[[-.22, .01, -.56, -.26, .04, .04, -.21, -.69, -.46],
[-.01, .13, -.32, -.20, .11, -.24, -.14, .17, .01],
[-.07, .44, -.34, -.14, -.07, -.05, -.27, -.39, .27],
[-.09, .01, -.69, -.22, .21, .06, -.20, -.35, .24],
[-.10, .02, -.54, -.15, .07, -.11, .05, -.29, -.05]]
=>
[[-.46, -.22, .01, -.56, -.26, .04, .04, -.21, -.69],
[.01, -.01, .13, -.32, -.20, .11, -.24, -.14, .17],
[.27, -.07, .44, -.34, -.14, -.07, -.05, -.27, -.39],
[.24, -.09, .01, -.69, -.22, .21, .06, -.20, -.35],
[-.05, -.10, .02, -.54, -.15, .07, -.11, .05, -.29]]

[[.29, .15, -.16, .00, -.05, -.29],
[.03, -.02, -.07, .53, -.12, -.65],
[-.43, -.02, .40, .06, .30, .29]]
=>
[[-.29, .29, .15, -.16, .00, -.05],
[-.65, .03, -.02, -.07, .53, -.12],
[.29, -.43, -.02, .40, .06, .30]]

[[-.83, .72],
[-.08, -.13],
[-.28, -.31],
[-.01, .72],
[.28, .07],
[.31, -.03],
[-.12, .18],
[.26, -.26],
[-.15, -.06],
[.04, .20],
[-.16, .13]]
=>
[[.72, -.83],
[-.13, -.08],
[-.31, -.28],
[.72, -.01],
[.07, .28],
[-.03, .31],
[.18, -.12],
[-.26, .26],
[-.06, -.15],
[.20, .04],
[.13, -.16]]

[[.31, -.22, -.35, -.03, -.35, -.04],
[.27, .05, -.35, .05, -.08, -.02],
[-.20, .11, .32, .07, .23, .00],
[-.48, .73, -.20, -.15, .59, .35],
[.14, -.03, .41, .12, .08, -.02],
[-.31, .38, .02, .05, .41, .06],
[.44, -.21, -.03, .09, -.21, .02],
[.12, -.09, -.25, -.10, -.26, -.10],
[.18, -.05, -.07, -.07, -.04, .11],
[.04, -.20, .35, .28, -.02, -.03],
[-.41, .47, .01, -.22, .30, .30],
[.27, -.23, -.05, -.10, -.21, .16]]
=>
[[-.04, .31, -.22, -.35, -.03, -.35],
[-.02, .27, .05, -.35, .05, -.08],
[.00, -.20, .11, .32, .07, .23],
[.35, -.48, .73, -.20, -.15, .59],
[-.02, .14, -.03, .41, .12, .08],
[.06, -.31, .38, .02, .05, .41],
[.02, .44, -.21, -.03, .09, -.21],
[-.10, .12, -.09, -.25, -.10, -.26],
[.11, .18, -.05, -.07, -.07, -.04],
[-.03, .04, -.20, .35, .28, -.02],
[.30, -.41, .47, .01, -.22, .30],
[.16, .27, -.23, -.05, -.10, -.21]]

[[-.04, .05, .16, -.34, -.21, -.17, -.10, -.52],
[-.32, .30, .22, -.06, -.26, -.36, .77, .05]]
=>
[[-.52, -.04, .05, .16, -.34, -.21, -.17, -.10],
[.05, -.32, .30, .22, -.06, -.26, -.36, .77]]

[[-.13, .21, -.01, -.22, -.14, .03, .73, .03, .10, -.11],
[-.38, -.23, -.09, -.25, .13, .44, -.73, -.14, .02, -.10],
[-.10, .05, .11, -.76, .43, -.01, .16, .16, .12, -.07]]
=>
[[-.11, -.13, .21, -.01, -.22, -.14, .03, .73, .03, .10],
[-.10, -.38, -.23, -.09, -.25, .13, .44, -.73, -.14, .02],
[-.07, -.10, .05, .11, -.76, .43, -.01, .16, .16, .12]]

[[-.18, .38, -.26],
[.00, .00, .00],
[.13, -.15, .08],
[.14, .15, -.19],
[.15, .44, -.46],
[.13, -.16, .08],
[-.09, -.67, .64],
[.24, -.61, .44],
[-.21, -.22, .29],
[-.11, .46, -.36],
[.38, -.47, .25]]
=>
[[-.26, -.18, .38],
[.00, .00, .00],
[.08, .13, -.15],
[-.19, .14, .15],
[-.46, .15, .44],
[.08, .13, -.16],
[.64, -.09, -.67],
[.44, .24, -.61],
[.29, -.21, -.22],
[-.36, -.11, .46],
[.25, .38, -.47]]
